Below is a small trained network, with its code and all its weights. Each question gives an input and a class and asks what happens when units are switched off, that is, made to give their printed mean instead of their output.

import numpy as np


def w(rows, s, z=0):
    codes = np.array(rows[::2]) - 128.0
    scale = np.full(codes.shape[1], s)
    scale[-1] = z or s
    return codes * scale


def norm(h):
    return h / np.sqrt((h * h).mean(-1, keepdims=True) + 1e-5)


def f(y):
    return y / 2 * (1 + np.tanh(0.7978845608 * (y + 0.044715 * y**3)))


def log_softmax(a):
    a = a - a.max(-1, keepdims=True)
    return a - np.log(np.exp(a).sum(-1, keepdims=True))


def net(x, mask):
    res = np.array(x, float).reshape(1, 7) / 4 @ E
    u = 0
    for l in range(4):
        y = f(norm(res) @ A[l][:, :-1].T + A[l][:, -1])
        res = res + np.where(mask[u : u + 4], y, B[l][:, -1]) @ B[l][:, :-1]
        u += 4
    return log_softmax(norm(res)[-1] @ U[:, :-1].T + U[:, -1])


A, B = {}, {}
E = w([
[174,102,67,136,159,142,155,115],'x0',
[154,17,173,255,133,94,149,135],'x1',
[161,98,210,66,125,113,156,122],'x2',
[100,107,172,132,169,84,178,66],'x3',
[78,134,178,142,160,157,80,205],'x4',
[91,118,102,149,63,172,196,168],'x5',
[90,76,129,87,162,119,103,125],'x6',
],0.0038)
A[0] = w([
[78,192,251,42,168,87,25,76,46],'0.n0',
[128,107,74,119,159,111,163,76,147],'0.n1',
[245,134,2,155,189,94,32,162,5],'0.n2',
[118,243,57,66,117,182,131,143,145],'0.n3',
],0.0043,0.0017)
B[0] = w([
[84,85,168,115,109,206,60,63,250],'0.n0',
[180,133,87,137,125,157,83,140,156],'0.n1',
[113,170,111,177,2,148,134,152,184],'0.n2',
[117,159,72,155,101,122,223,150,235],'0.n3',
],0.0077,0.0026)
A[1] = w([
[112,121,62,113,114,180,150,163,82],'1.n0',
[243,74,87,88,157,49,146,66,96],'1.n1',
[101,95,255,159,128,164,116,197,254],'1.n2',
[63,49,146,73,208,166,66,148,63],'1.n3',
],0.0056,0.00067)
B[1] = w([
[98,45,189,110,123,46,70,172,175],'1.n0',
[171,148,105,179,164,214,209,123,185],'1.n1',
[182,215,67,67,120,38,125,202,254],'1.n2',
[254,58,155,86,155,111,57,99,218],'1.n3',
],0.0058,0.0035)
A[2] = w([
[43,189,54,111,174,221,64,70,15],'2.n0',
[58,183,55,143,181,5,188,208,10],'2.n1',
[199,112,126,185,86,128,117,160,172],'2.n2',
[161,128,142,5,1,139,227,165,80],'2.n3',
],0.0054,0.0012)
B[2] = w([
[81,129,141,199,20,88,126,160,165],'2.n0',
[169,197,77,69,167,65,127,235,207],'2.n1',
[49,208,87,87,164,92,134,134,213],'2.n2',
[222,203,2,111,239,64,106,169,254],'2.n3',
],0.006,0.0033)
A[3] = w([
[66,131,103,175,144,124,193,113,122],'3.n0',
[178,113,98,193,123,113,61,126,179],'3.n1',
[91,131,155,66,138,82,109,89,122],'3.n2',
[152,137,155,172,175,2,200,122,5],'3.n3',
],0.0056,0.0024)
B[3] = w([
[165,161,170,101,185,87,19,99,166],'3.n0',
[69,162,104,2,102,91,161,118,254],'3.n1',
[144,68,135,145,91,40,89,169,159],'3.n2',
[87,139,196,132,138,183,156,216,200],'3.n3',
],0.0067,0.0021)
U = w([
[174,55,215,31,124,98,13,89,179],'0',
[196,78,136,185,199,218,202,10,119],'1',
[161,214,18,107,146,66,145,223,202],'2',
[125,113,241,164,163,157,191,191,3],'3',
[25,135,92,174,2,148,88,103,78],'4',
],0.0097,0.0044)

Each question gives the input, the list of numbers given to net, and the class t.
The units are the neurons (one row each of A and B). Each row of codes is followed by its name. A weight is (code - 128) times the scale printed after its matrix; where a second scale follows, it is the last column's (A, B and U).
mask holds one flag per neuron, layer by layer. A switched-off neuron (its flag False) gives its mean, the last column of its row in B, instead of its output. The means were averaged over made-up inputs and are rounded, as every weight is.
A unit's drop is (log p(t) with every unit on - log p(t) with that unit switched off) / (log p(t) with every unit on - log p(t) with every unit switched off).
The circuit of an input: a set's keep is (log p(t) with only the set's units on - log p(t) with every unit switched off) / (log p(t) with every unit on - log p(t) with every unit switched off). Starting from the 12 units with the biggest drops (on a tie, the unit counted first), units are removed one at a time, each time the one whose removal leaves the highest keep (on an exact tie, the one counted first), for as long as the keep stays at least 0.8.
units of the circuit, in order: the units of the circuit, biggest drop first
k most important neurons: the k neurons with the biggest drops, biggest first
top k neurons in layer l: the k neurons of layer l with the biggest drops, biggest first
input [3,2,0,3,-3,-6,0], class 1: units of the circuit, in order	1.n1
input [-7,-8,-6,5,4,0,0], class 4: units of the circuit, in order	0.n0; 2.n0
input [-1,8,5,-7,0,-7,2], class 2: top 2 neurons in layer 0	0.n0; 0.n2
input [-4,-7,-6,2,8,-2,-2], class 4: top 2 neurons in layer 0	0.n0; 0.n3
input [-2,1,-8,5,-2,2,8], class 0: units of the circuit, in order	0.n3; 1.n3
input [-6,5,-1,-1,-8,-7,7], class 1: 3 most important neurons	1.n1; 1.n0; 1.n2
input [8,-1,-5,5,3,-5,7], class 0: 3 most important neurons	1.n3; 0.n3; 2.n3
input [0,-8,3,-2,7,1,6], class 0: 2 most important neurons	0.n0; 1.n3
input [2,1,8,-3,-7,5,3], class 1: units of the circuit, in order	1.n1; 1.n2
input [-5,-2,-7,0,0,-5,-6], class 4: 3 most important neurons	1.n2; 2.n3; 0.n0
input [-5,8,-6,7,-6,6,-7], class 3: units of the circuit, in order	3.n3; 0.n2
input [5,0,-1,3,-2,7,5], class 1: top 2 neurons in layer 0	0.n2; 0.n3
input [0,8,-3,-8,-8,6,-2], class 4: units of the circuit, in order	1.n2; 2.n3
input [5,-4,2,4,2,-7,2], class 0: units of the circuit, in order	0.n0
input [6,5,-8,0,3,-7,-2], class 4: units of the circuit, in order	0.n2; 2.n3
input [-3,5,2,4,8,0,0], class 0: top 2 neurons in layer 1	1.n3; 1.n1
input [-7,0,-6,3,3,-2,-4], class 0: 2 most important neurons	0.n0; 0.n2
input [5,-1,1,5,-8,-1,-4], class 1: top 2 neurons in layer 1	1.n1; 1.n2
input [6,-7,-2,2,3,-7,6], class 4: top 2 neurons in layer 2	2.n0; 2.n3
input [-2,6,-1,1,-1,-3,-8], class 3: units of the circuit, in order	2.n3
input [-7,7,1,3,-7,-7,-3], class 1: 2 most important neurons	1.n1; 2.n1
